Here is a tiny trained network, its code and every weight. The questions are about switching its units off for an input and a target symbol, where a switched-off unit gives its printed mean instead of its output.

import numpy as np


def w(rows, s, z=0):
    codes = np.array(rows[::2]) - 128.0
    scale = np.full(codes.shape[1], s)
    scale[-1] = z or s
    return codes * scale


def norm(h):
    return h / np.sqrt((h * h).mean(-1, keepdims=True) + 1e-5)


def f(y):
    return y / 2 * (1 + np.tanh(0.7978845608 * (y + 0.044715 * y**3)))


def softmax(a):
    e = np.exp(a - a.max(-1, keepdims=True))
    return e / e.sum(-1, keepdims=True)


def log_softmax(a):
    a = a - a.max(-1, keepdims=True)
    return a - np.log(np.exp(a).sum(-1, keepdims=True))


def net(x, mask):
    ids = ['αβγδζθμξπστφψ'.index(c) for c in x.split()]
    T = len(ids)
    res = E[ids] + P[:T]
    q, k, v = (norm(res) @ M[0].T for M in (Q, K, V))
    z = softmax(np.where(np.tri(T) > 0, q @ k.T / 2**0.5, -1e9)) @ v
    res = res + np.where(mask[0], z, O[0][:, -1]) @ O[0][:, :-1]
    y = f(norm(res) @ A[0][:, :-1].T + A[0][:, -1])
    res = res + np.where(mask[1:13], y, B[0][:, -1]) @ B[0][:, :-1]
    return log_softmax(norm(res)[-1] @ U[:, :-1].T + U[:, -1])


Q, K, V, O, A, B = {}, {}, {}, {}, {}, {}
E = w([
[146,112,79,134,130],'α',
[163,81,169,143,254],'β',
[169,141,90,133,220],'γ',
[166,133,92,189,88],'δ',
[172,80,95,51,246],'ζ',
[145,133,97,150,201],'θ',
[201,139,137,219,38],'μ',
[188,134,70,63,96],'ξ',
[217,186,148,212,236],'π',
[112,61,197,222,74],'σ',
[140,80,64,42,94],'τ',
[121,237,168,84,78],'φ',
[8,157,205,134,125],'ψ',
],0.0067)
P = w([
[99,172,103,149,253],'0',
[113,219,54,209,189],'1',
[222,122,204,104,217],'2',
[104,199,68,182,156],'3',
[236,98,175,78,164],'4',
[93,182,85,167,127],'5',
[224,73,164,63,111],'6',
[85,166,81,143,70],'7',
[250,65,133,71,37],'8',
[81,171,79,150,94],'9',
],0.0043)
Q[0] = w([
[87,159,57,171,143],'h0',
[253,114,118,120,89],'h0',
],0.016)
K[0] = w([
[197,106,64,193,173],'h0',
[100,93,149,89,8],'h0',
],0.012)
V[0] = w([
[190,254,144,61,83],'h0',
[188,67,55,127,137],'h0',
],0.0058)
O[0] = w([
[228,247,2,158,91,252],'h0',
[125,49,106,166,161,225],'h0',
],0.007,0.0015)
A[0] = w([
[168,123,110,65,163,1],'n0',
[101,201,120,130,158,104],'n1',
[68,209,86,167,70,60],'n2',
[166,219,207,32,80,211],'n3',
[159,45,108,57,150,204],'n4',
[1,90,70,173,82,13],'n5',
[119,144,219,198,69,155],'n6',
[147,156,81,152,59,167],'n7',
[90,67,189,125,121,105],'n8',
[90,160,75,193,177,145],'n9',
[136,130,201,140,213,149],'n10',
[212,51,199,74,102,77],'n11',
],0.0079,0.0021)
B[0] = w([
[152,100,125,153,99,138],'n0',
[142,103,161,73,134,148],'n1',
[114,112,189,139,117,198],'n2',
[97,130,147,33,57,202],'n3',
[180,137,159,142,90,204],'n4',
[81,156,83,166,121,160],'n5',
[159,87,117,81,106,203],'n6',
[79,152,151,151,105,255],'n7',
[169,153,141,106,93,139],'n8',
[120,119,145,83,127,212],'n9',
[106,146,125,126,72,172],'n10',
[96,120,158,154,255,177],'n11',
],0.009,0.0039)
U = w([
[64,116,88,150,167,141],'α',
[132,58,254,140,143,58],'β',
[122,103,102,96,175,173],'γ',
[71,150,163,184,153,135],'δ',
[213,33,114,153,149,149],'ζ',
[86,124,114,101,175,156],'θ',
[167,172,188,204,97,162],'μ',
[175,242,108,76,74,2],'ξ',
[154,221,159,150,186,156],'π',
[95,9,128,148,77,44],'σ',
[152,130,42,133,105,159],'τ',
[127,118,189,18,78,125],'φ',
[57,132,167,122,143,189],'ψ',
],0.0098,0.0029)

Each question gives the input, a string of symbols that net reads in full, and the target symbol t.
The units are the heads (2 rows each of Q, K, V and O) and the neurons (one row each of A and B). Each row of codes is followed by its name. A weight is (code - 128) times the scale printed after its matrix; where a second scale follows, it is the last column's (O, A, B and U).
mask holds one flag per unit, heads first, then neurons. A switched-off unit (its flag False) gives its mean, the last column of its rows in O or B, instead of its output. The means were averaged over made-up inputs and are rounded, as every weight is.
A unit's drop is (log p(t) with every unit on - log p(t) with that unit switched off) / (log p(t) with every unit on - log p(t) with every unit switched off).
The circuit of an input: a set's keep is (log p(t) with only the set's units on - log p(t) with every unit switched off) / (log p(t) with every unit on - log p(t) with every unit switched off). Starting from the 12 units with the biggest drops (on a tie, the unit counted first), units are removed one at a time, each time the one whose removal leaves the highest keep (on an exact tie, the one counted first), for as long as the keep stays at least 0.8.
circuit, biggest first: the units of the circuit, biggest drop first
most important unit: the unit with the biggest drop
k most important neurons: the k neurons with the biggest drops, biggest first
drop of u: that unit's drop, to one decimal
input σ π μ σ θ, target β: 2 most important neurons	[n11; n10]
input ψ α θ, target φ: circuit, biggest first	[h0; n3]
input τ τ σ τ σ γ φ σ γ, target ξ: 2 most important neurons	[n3; n6]
input δ σ μ, target β: 4 most important neurons	[n11; n6; n10; n3]
input ξ ζ τ ζ ψ ψ σ β α, target β: circuit, biggest first	[h0; n11]
input τ μ ψ δ σ, target φ: 2 most important neurons	[n3; n6]
input γ τ ξ, target ζ: circuit, biggest first	[h0; n0]
input σ τ μ, target ζ: most important unit	n6
input ψ τ φ σ π, target ξ: 2 most important neurons	[n3; n10]
input τ π β ζ, target ζ: 2 most important neurons	[n3; n4]
input γ π μ σ π, target β: 2 most important neurons	[n10; n11]
input ψ α ψ τ μ ψ σ α ξ, target β: 2 most important neurons	[n11; n4]
input σ ξ μ φ π, target ξ: 2 most important neurons	[n3; n11]
input τ δ α ξ γ ξ μ τ ξ, target ζ: most important neuron	[n11]
input ψ σ σ, target φ: 4 most important neurons	[n6; n3; n8; n10]
input σ γ γ, target β: drop of n10	0.1
input μ π π θ ψ μ μ τ α, target ζ: drop of n10	0.1
input ξ θ τ β, target β: drop of n11	0.3
input μ ξ ξ δ δ μ τ θ σ, target ζ: drop of n6	0.3
input φ δ δ ζ τ τ α, target ζ: most important unit	h0
input τ δ τ β, target β: 3 most important neurons	[n10; n7; n3]
